Below is a small trained network, with its code and all its weights. Each question gives an input and a class and asks what happens when units are switched off, that is, made to give their printed mean instead of their output.

import numpy as np


def w(rows, s, z=0):
    codes = np.array(rows[::2]) - 128.0
    scale = np.full(codes.shape[1], s)
    scale[-1] = z or s
    return codes * scale


def f(y):
    return np.maximum(y, 0)


def log_softmax(a):
    a = a - a.max(-1, keepdims=True)
    return a - np.log(np.exp(a).sum(-1, keepdims=True))


def net(x, mask):
    res = np.array(x, float).reshape(1, 3) / 4 @ E
    y = f(res @ A[0][:, :-1].T + A[0][:, -1])
    res = res + np.where(mask, y, B[0][:, -1]) @ B[0][:, :-1]
    return log_softmax(res[-1] @ U[:, :-1].T + U[:, -1])


A, B = {}, {}
E = w([
[73,189,173,172],'x0',
[83,55,177,146],'x1',
[50,60,4,176],'x2',
],0.012)
A[0] = w([
[116,123,95,122,141],'N1',
[145,169,148,134,248],'N2',
[94,91,250,127,170],'N3',
[125,176,64,136,43],'N4',
[116,128,78,179,71],'N5',
[131,88,73,141,169],'N6',
[76,105,108,198,217],'N7',
[58,124,105,138,155],'N8',
[140,134,192,167,171],'N9',
[117,108,117,164,92],'N10',
[138,117,109,74,137],'N11',
[127,190,173,148,254],'N12',
[77,117,105,168,118],'N13',
[96,180,164,104,168],'N14',
[75,174,200,155,156],'N15',
[109,99,68,117,183],'N16',
[145,128,126,119,104],'N17',
[177,140,83,105,140],'N18',
[128,167,203,155,161],'N19',
],0.019,0.0038)
B[0] = w([
[108,154,153,162,174],'N1',
[196,121,108,119,209],'N2',
[171,182,4,130,249],'N3',
[176,159,92,125,184],'N4',
[77,150,137,114,204],'N5',
[135,122,172,170,220],'N6',
[90,136,152,190,250],'N7',
[70,133,194,181,217],'N8',
[159,164,104,99,206],'N9',
[87,150,112,136,172],'N10',
[119,93,137,168,170],'N11',
[191,120,174,104,238],'N12',
[115,120,170,153,216],'N13',
[177,115,221,108,204],'N14',
[152,196,125,138,230],'N15',
[124,132,152,168,225],'N16',
[114,85,130,162,145],'N17',
[116,94,144,166,197],'N18',
[176,182,166,80,236],'N19',
],0.013,0.014)
U = w([
[178,232,150,79,87],'0',
[167,29,248,100,118],'1',
[41,106,136,9,4],'2',
[56,94,222,180,155],'3',
[153,126,2,117,239],'4',
],0.011,0.0038)

Each question gives the input, the list of numbers given to net, and the class t.
The units are the neurons (one row each of A and B). Each row of codes is followed by its name. A weight is (code - 128) times the scale printed after its matrix; where a second scale follows, it is the last column's (A, B and U).
mask holds one flag per neuron, in row order. A switched-off neuron (its flag False) gives its mean, the last column of its row in B, instead of its output. The means were averaged over made-up inputs and are rounded, as every weight is.
A unit's drop is (log p(t) with every unit on - log p(t) with that unit switched off) / (log p(t) with every unit on - log p(t) with every unit switched off).
The circuit of an input: a set's keep is (log p(t) with only the set's units on - log p(t) with every unit switched off) / (log p(t) with every unit on - log p(t) with every unit switched off). Starting from the 12 units with the biggest drops (on a tie, the unit counted first), units are removed one at a time, each time the one whose removal leaves the highest keep (on an exact tie, the one counted first), for as long as the keep stays at least 0.8.
circuit, biggest first: the units of the circuit, biggest drop first
most important unit: the unit with the biggest drop
top k neurons: the k neurons with the biggest drops, biggest first
drop when u is switched off: that unit's drop, to one decimal
input [-3,-6,0], class 4: circuit, biggest first : (N14, N12, N19)
input [-8,6,-1], class 4: circuit, biggest first : (N14, N8, N19)
input [-1,-7,-5], class 1: circuit, biggest first : (N3, N15)
input [-5,-3,-6], class 1: circuit, biggest first : (N3, N15)
input [-7,1,-5], class 4: most important unit : N14
input [4,-3,2], class 3: top 3 neurons : (N3, N19, N9)
input [-6,-7,3], class 3: drop when N3 is switched off : 0.4
input [4,-6,6], class 3: drop when N7 is switched off : 0.0
input [-5,6,0], class 4: drop when N8 is switched off : 0.2
input [0,5,0], class 4: drop when N14 is switched off : 0.1
